Here is a tiny trained network, its code and every weight. The questions are about switching its units off for an input and a class, where a switched-off unit gives its printed mean instead of its output.

import numpy as np


def w(rows, s, z=0):
    codes = np.array(rows[::2]) - 128.0
    scale = np.full(codes.shape[1], s)
    scale[-1] = z or s
    return codes * scale


def f(y):
    return np.maximum(y, 0)


def log_softmax(a):
    a = a - a.max(-1, keepdims=True)
    return a - np.log(np.exp(a).sum(-1, keepdims=True))


def net(x, mask):
    res = np.array(x, float).reshape(1, 4) / 4 @ E
    y = f(res @ A[0][:, :-1].T + A[0][:, -1])
    res = res + np.where(mask, y, B[0][:, -1]) @ B[0][:, :-1]
    return log_softmax(res[-1] @ U[:, :-1].T + U[:, -1])


A, B = {}, {}
E = w([
[11,56,91,85,52,145,187,61],'x0',
[180,37,183,40,114,211,106,155],'x1',
[145,139,176,163,107,131,150,111],'x2',
[183,133,95,40,59,38,123,4],'x3',
],0.011)
A[0] = w([
[128,165,97,169,132,117,158,103,80],'n0',
[82,139,139,118,112,147,191,108,55],'n1',
[121,116,170,161,92,118,150,170,86],'n2',
[129,119,91,93,143,49,96,108,87],'n3',
[130,64,134,140,165,66,102,137,2],'n4',
[161,101,141,146,168,92,124,118,91],'n5',
[84,140,83,127,97,141,171,118,66],'n6',
[96,171,108,164,133,64,123,111,106],'n7',
[203,193,115,139,163,99,46,156,86],'n8',
[172,29,173,82,112,190,108,135,99],'n9',
[193,164,115,96,101,89,94,64,129],'n10',
[211,173,136,104,198,76,99,140,83],'n11',
[67,77,102,146,59,103,211,144,75],'n12',
[78,93,115,122,150,125,213,67,61],'n13',
[155,181,88,114,95,131,108,179,32],'n14',
[165,203,154,166,135,170,102,128,63],'n15',
[213,91,138,76,95,223,102,93,98],'n16',
[101,101,102,142,181,136,108,183,117],'n17',
[100,112,117,144,90,140,149,111,62],'n18',
[100,112,77,135,129,170,142,83,103],'n19',
[165,96,125,120,122,81,116,85,172],'n20',
[101,146,156,159,125,144,67,174,124],'n21',
[73,196,72,190,148,106,180,97,96],'n22',
[189,139,113,60,93,3,151,79,134],'n23',
[81,98,102,119,94,119,131,129,66],'n24',
[187,172,146,151,142,95,137,160,66],'n25',
[51,116,139,200,163,173,171,200,163],'n26',
[73,223,101,158,84,122,139,149,121],'n27',
[146,137,167,97,105,52,134,91,157],'n28',
[76,96,136,103,157,77,149,143,75],'n29',
[131,183,71,162,112,101,166,120,104],'n30',
[81,201,103,165,118,140,53,72,121],'n31',
[137,138,79,169,126,76,153,126,103],'n32',
[153,81,87,117,113,113,98,125,114],'n33',
],0.011,0.0033)
B[0] = w([
[157,131,94,164,150,137,117,159,163],'n0',
[91,87,115,119,130,118,153,115,166],'n1',
[102,126,149,137,119,161,134,138,152],'n2',
[113,153,128,123,113,116,111,131,179],'n3',
[98,129,130,116,142,155,153,98,131],'n4',
[102,109,112,136,126,136,194,138,151],'n5',
[149,100,116,123,131,113,158,90,172],'n6',
[192,168,104,164,180,165,66,123,182],'n7',
[117,31,102,122,124,107,159,59,220],'n8',
[254,150,73,170,187,186,99,118,219],'n9',
[81,152,172,62,90,110,135,186,211],'n10',
[104,51,104,149,107,47,207,44,210],'n11',
[131,69,127,147,135,54,191,80,202],'n12',
[130,87,118,151,133,81,176,118,191],'n13',
[124,106,142,112,152,112,154,116,149],'n14',
[122,107,114,98,129,91,146,106,184],'n15',
[152,178,74,172,182,180,94,145,214],'n16',
[116,134,160,76,121,115,93,165,180],'n17',
[117,112,154,138,134,116,142,81,161],'n18',
[127,137,116,165,112,54,162,97,168],'n19',
[86,196,155,135,100,146,90,159,186],'n20',
[122,134,170,80,53,83,135,142,180],'n21',
[212,136,93,169,160,183,94,136,204],'n22',
[103,163,180,71,73,106,91,198,249],'n23',
[151,102,147,150,138,117,175,114,169],'n24',
[130,74,99,158,108,107,144,101,185],'n25',
[37,186,200,54,48,102,77,196,232],'n26',
[180,154,110,125,143,169,68,117,184],'n27',
[105,158,132,118,112,123,122,175,195],'n28',
[130,102,142,129,145,142,161,138,149],'n29',
[153,134,118,124,188,162,87,152,177],'n30',
[141,159,90,122,158,163,84,111,172],'n31',
[165,146,116,135,163,170,138,150,169],'n32',
[132,142,133,121,105,148,115,116,160],'n33',
],0.0087,0.016)
U = w([
[24,221,173,59,19,104,98,211,252],'0',
[224,170,48,154,206,229,86,130,122],'1',
[89,6,87,127,88,45,220,34,35],'2',
],0.011,0.0016)

Each question gives the input, the list of numbers given to net, and the class t.
The units are the neurons (one row each of A and B). Each row of codes is followed by its name. A weight is (code - 128) times the scale printed after its matrix; where a second scale follows, it is the last column's (A, B and U).
mask holds one flag per neuron, in row order. A switched-off neuron (its flag False) gives its mean, the last column of its row in B, instead of its output. The means were averaged over made-up inputs and are rounded, as every weight is.
A unit's drop is (log p(t) with every unit on - log p(t) with that unit switched off) / (log p(t) with every unit on - log p(t) with every unit switched off).
The circuit of an input: a set's keep is (log p(t) with only the set's units on - log p(t) with every unit switched off) / (log p(t) with every unit on - log p(t) with every unit switched off). Starting from the 12 units with the biggest drops (on a tie, the unit counted first), units are removed one at a time, each time the one whose removal leaves the highest keep (on an exact tie, the one counted first), for as long as the keep stays at least 0.8.
circuit, biggest first: the units of the circuit, biggest drop first
most important unit: the unit with the biggest drop
top k neurons: the k neurons with the biggest drops, biggest first
drop of u: that unit's drop, to one decimal
input [-8,-5,8,-6], class 2: circuit, biggest first -> (n11)
input [-6,1,1,-5], class 2: circuit, biggest first -> (n8, n11)
input [0,6,-3,5], class 1: top 4 neurons -> (n9, n26, n16, n21)
input [5,-4,3,5], class 0: top 2 neurons -> (n23, n11)
input [-3,-2,6,1], class 2: top 3 neurons -> (n9, n16, n26)
input [-8,-1,2,8], class 0: top 4 neurons -> (n23, n10, n20, n28)
input [-4,-4,5,0], class 1: top 3 neurons -> (n12, n7, n22)
input [1,-6,-8,6], class 0: top 4 neurons -> (n23, n10, n9, n16)
input [-8,-3,-8,5], class 2: top 2 neurons -> (n11, n8)
input [-4,-4,7,1], class 1: top 2 neurons -> (n7, n12)
input [5,6,-1,-4], class 1: drop of n9 -> 1.2
input [-3,-7,5,6], class 1: drop of n27 -> 0.2
input [4,-3,-3,5], class 0: drop of n23 -> 0.5
input [3,6,5,4], class 1: most important unit -> n9
input [6,3,-6,-2], class 2: drop of n19 -> 0.0
